Small tables with named rows and columns. After each table, cells are looked up by row and column.

Table fugas
         zezep  nelur  fikot  papen  pag  dasufi  doril  talifuv  fuzu
lozos      115    112    120    122  110     130    111      128   128
pasorub    121    122     99    112  115     105    115       93    99
kag        118    116    124    115  116     120    120      127   123
totepe     118    113    123    121  112     131    117      138   133
vum        146    133     70     85  104      75    121       62    64
babuk      113    104    137    127  131     105    104      115   103
vugidat    133    122     81    121   99     122     99      101   108
ritiku     123    108    106    105   97     117    109      117   111
dusev      105    162    114    155  138     186    141      171   205
kunava     160    183    111    119  154     120    195      150   156
dum         84     74    146    158  101     174     81      181   166
tet        108    109    133    134  140     108    103      115   106
vuk         83     62    164    137  121     115     67      122   100
beg        100     93    122    149  118     129     81      112   112

babuk, fikot: 137
beg, doril: 81
tet, papen: 134
vugidat, fuzu: 108
ritiku, dasufi: 117
ritiku, papen: 105
kag, fikot: 124
pasorub, dasufi: 105
vuk, nelur: 62
lozos, fikot: 120
totepe, fikot: 123
lozos, pag: 110
ritiku, fuzu: 111
vuk, zezep: 83
lozos, papen: 122
dusev, talifuv: 171
Which row has the largest dasufi? dusev

gipet =
	mev	fes	keki	niva
lek	192	221	198	223
lisu	192	195	204	208
kalotig	193	144	201	202
muf	191	83	186	213
gebafi	195	215	209	195
rasab	193	244	196	190
sevikun	195	140	200	197
selun	192	247	203	191
vebon	194	193	196	161
zegufu	194	154	200	185
voz	195	56	192	202
fad	195	97	202	222
tezad	193	174	204	195

fes of tezad = 174
mev of lisu = 192
fes of sevikun = 140
niva of kalotig = 202
niva of sevikun = 197
niva of gebafi = 195
mev of selun = 192
fes of rasab = 244
mev of rasab = 193
fes of gebafi = 215
mev of sevikun = 195
niva of selun = 191
Row with the largest niva: lek

sogevip =
cols = gup, vofi
sem: [191, 83]
biv: [208, 50]
zigo: [87, 96]
suvib: [28, 173]
purizu: [147, 7]
dosig: [21, 225]
zak: [117, 127]
vibi: [166, 43]
vuv: [127, 27]

What is the vofi of zak in sogevip? 127
What is the gup of dosig in sogevip? 21
What is the gup of purizu in sogevip? 147
What is the gup of biv in sogevip? 208
What is the gup of zak in sogevip? 117
What is the gup of vuv in sogevip? 127
What is the vofi of biv in sogevip? 50
What is the gup of zigo in sogevip? 87
What is the vofi of vibi in sogevip? 43
What is the vofi of zigo in sogevip? 96
What is the gup of suvib in sogevip? 28
What is the gup of sem in sogevip? 191
What is the vofi of vuv in sogevip? 27
What is the gup of vibi in sogevip? 166
What is the vofi of dosig in sogevip? 225
What is the vofi of sem in sogevip? 83
Row with the largest gup: biv

zaset =
,komera,diru,delu
mafu,-6017,7870,8086
ligunom,5615,5594,5745
keper,5235,5318,5906
vipima,6397,5936,5734
gige,4243,5741,5375
zepuro,5446,6353,6095
zupetu,6271,5691,5944
tur,4322,4974,6083
nudur,5691,-1397,-3114
rovor,6913,5414,5981

nudur, delu: -3114
rovor, delu: 5981
zepuro, delu: 6095
keper, delu: 5906
mafu, komera: -6017
gige, komera: 4243

Table rak
,suronak,vudag,baze,pomovop,sira
nufu,145,121,96,84,63
kal,172,74,104,110,84
kavamaz,192,91,180,122,91
piv,126,157,158,100,126
rumuge,190,87,162,139,72

What is the pomovop of piv in rak? 100
What is the vudag of kavamaz in rak? 91
What is the suronak of rumuge in rak? 190
What is the vudag of nufu in rak? 121
What is the pomovop of kal in rak? 110
What is the baze of piv in rak? 158
What is the vudag of piv in rak? 157

vonunag =
cols = sab, dap, pir
sus: [133, 9, 201]
mav: [145, 103, 179]
leb: [86, 124, 96]
bev: [138, 90, 176]

bev, pir: 176
sus, dap: 9
bev, dap: 90
mav, sab: 145
leb, pir: 96
mav, dap: 103
mav, pir: 179
leb, dap: 124
sus, pir: 201
sus, sab: 133
leb, sab: 86
bev, sab: 138

Table fad
	zumol	ditudor
deka	51631	63666
nomigi	-58574	-26913
did	-25462	-42589

deka, zumol -> 51631
did, zumol -> -25462
nomigi, ditudor -> -26913
nomigi, zumol -> -58574
deka, ditudor -> 63666
did, ditudor -> -42589
Row with the largest zumol: deka

vus
|  | ziso | gaz | ropugif | bibod |
|---|---|---|---|---|
| zalamo | 8631 | 4958 | 2410 | 9373 |
| lisemi | 4505 | 8716 | 4001 | 5491 |
| bil | 4112 | 4530 | 3521 | 2568 |
| dol | 2897 | 3511 | 4685 | 7700 |
| voz | 9890 | 8611 | 3280 | 8167 |
| molom | 7101 | 7034 | 4720 | 6125 |
| fekoz | 3331 | 3503 | 9094 | 4243 |

voz, gaz: 8611
molom, ziso: 7101
zalamo, ziso: 8631
fekoz, gaz: 3503
voz, ropugif: 3280
dol, ropugif: 4685
bil, bibod: 2568
molom, ropugif: 4720
molom, gaz: 7034
bil, ziso: 4112
dol, ziso: 2897
fekoz, ropugif: 9094
zalamo, bibod: 9373
zalamo, ropugif: 2410
Row with the largest ropugif: fekoz

